Below are the code and all the weights of a small trained network. Each question names an input and a class and asks about switching units off, where a switched-off unit gives its printed mean instead of its output.

import numpy as np


def w(rows, s, z=0):
    codes = np.array(rows[::2]) - 128.0
    scale = np.full(codes.shape[1], s)
    scale[-1] = z or s
    return codes * scale


def norm(h):
    return h / np.sqrt((h * h).mean(-1, keepdims=True) + 1e-5)


def f(y):
    return np.maximum(y, 0)


def log_softmax(a):
    a = a - a.max(-1, keepdims=True)
    return a - np.log(np.exp(a).sum(-1, keepdims=True))


def net(x, mask):
    res = np.array(x, float).reshape(1, 8) / 4 @ E
    u = 0
    for l in range(3):
        y = f(norm(res) @ A[l][:, :-1].T + A[l][:, -1])
        res = res + np.where(mask[u : u + 4], y, B[l][:, -1]) @ B[l][:, :-1]
        u += 4
    return log_softmax(norm(res)[-1] @ U[:, :-1].T + U[:, -1])


A, B = {}, {}
E = w([
[38,237,207],'x0',
[121,135,134],'x1',
[139,113,121],'x2',
[61,24,135],'x3',
[143,113,111],'x4',
[119,133,141],'x5',
[130,129,122],'x6',
[91,180,2],'x7',
],0.0047)
A[0] = w([
[110,66,138,193],'L0N0',
[1,32,118,104],'L0N1',
[91,128,57,83],'L0N2',
[60,147,129,10],'L0N3',
],0.0099,0.0012)
B[0] = w([
[140,166,54,196],'L0N0',
[255,176,136,255],'L0N1',
[101,73,107,191],'L0N2',
[24,180,183,173],'L0N3',
],0.009,0.0049)
A[1] = w([
[186,134,95,188],'L1N0',
[129,202,194,254],'L1N1',
[144,85,124,93],'L1N2',
[230,34,255,67],'L1N3',
],0.006,0.0011)
B[1] = w([
[152,68,135,238],'L1N0',
[140,25,163,255],'L1N1',
[2,173,140,155],'L1N2',
[25,171,77,243],'L1N3',
],0.0048,0.0033)
A[2] = w([
[138,137,97,253],'L2N0',
[146,21,242,221],'L2N1',
[89,58,160,138],'L2N2',
[147,1,72,70],'L2N3',
],0.0064,0.00067)
B[2] = w([
[109,86,121,186],'L2N0',
[80,199,2,211],'L2N1',
[81,146,59,152],'L2N2',
[108,117,156,253],'L2N3',
],0.0086,0.0034)
U = w([
[242,254,99,83],'0',
[8,125,49,117],'1',
[72,114,95,149],'2',
[59,40,211,254],'3',
[142,147,130,109],'4',
[119,114,143,116],'5',
[97,102,144,79],'6',
],0.0077,0.0038)

Each question gives the input, the list of numbers given to net, and the class t.
The units are the neurons (one row each of A and B). Each row of codes is followed by its name. A weight is (code - 128) times the scale printed after its matrix; where a second scale follows, it is the last column's (A, B and U).
mask holds one flag per neuron, layer by layer. A switched-off neuron (its flag False) gives its mean, the last column of its row in B, instead of its output. The means were averaged over made-up inputs and are rounded, as every weight is.
A unit's drop is (log p(t) with every unit on - log p(t) with that unit switched off) / (log p(t) with every unit on - log p(t) with every unit switched off).
The circuit of an input: a set's keep is (log p(t) with only the set's units on - log p(t) with every unit switched off) / (log p(t) with every unit on - log p(t) with every unit switched off). Starting from all 12 units, units are removed one at a time, each time the one whose removal leaves the highest keep (on an exact tie, the one counted first), for as long as the keep stays at least 0.8.
circuit, biggest first: the units of the circuit, biggest drop first
k most important neurons: the k neurons with the biggest drops, biggest first
k most important neurons of layer l: the k neurons of layer l with the biggest drops, biggest first
drop of u: that unit's drop, to one decimal
input [0,2,-7,-3,-1,-3,-2,-3], class 2: circuit, biggest first : (L0N1)
input [4,-4,-6,5,7,-4,-4,-7], class 1: 2 most important neurons : (L2N1 L1N3)
input [-7,1,-1,1,-2,3,-7,-8], class 1: 3 most important neurons : (L0N1 L2N1 L1N3)
input [5,-2,-1,-1,-4,-4,4,1], class 3: circuit, biggest first : (L2N1 L0N0 L1N1)
input [3,-8,5,-5,0,0,-7,-7], class 1: circuit, biggest first : (L0N1 L2N1)
input [-8,-3,4,8,-4,-5,3,-4], class 0: circuit, biggest first : (L0N1 L0N0)
input [-1,4,0,8,-3,1,5,7], class 0: 2 most important neurons : (L0N1 L1N1)
input [5,-6,1,5,-7,7,-5,-7], class 1: 2 most important neurons of layer 2 : (L2N1 L2N2)
input [-7,-6,-5,5,3,-2,6,-7], class 1: 3 most important neurons : (L2N1 L1N3 L1N2)
input [8,8,1,8,-2,8,7,2], class 0: 2 most important neurons of layer 0 : (L0N1 L0N2)
input [-2,-4,-5,1,7,-1,5,-7], class 1: 2 most important neurons : (L0N1 L2N2)
input [-2,0,-3,6,-2,4,7,-8], class 1: 2 most important neurons : (L2N1 L1N3)
input [0,8,-1,7,-7,5,-6,-4], class 0: drop of L2N3 : 0.0
input [-3,1,1,3,-5,-8,-7,-8], class 1: most important neuron : (L1N3)
input [-4,3,2,-1,-4,-8,6,-8], class 1: drop of L1N3 : 0.1
input [7,-2,6,8,-4,6,-1,3], class 0: drop of L1N3 : 0.1
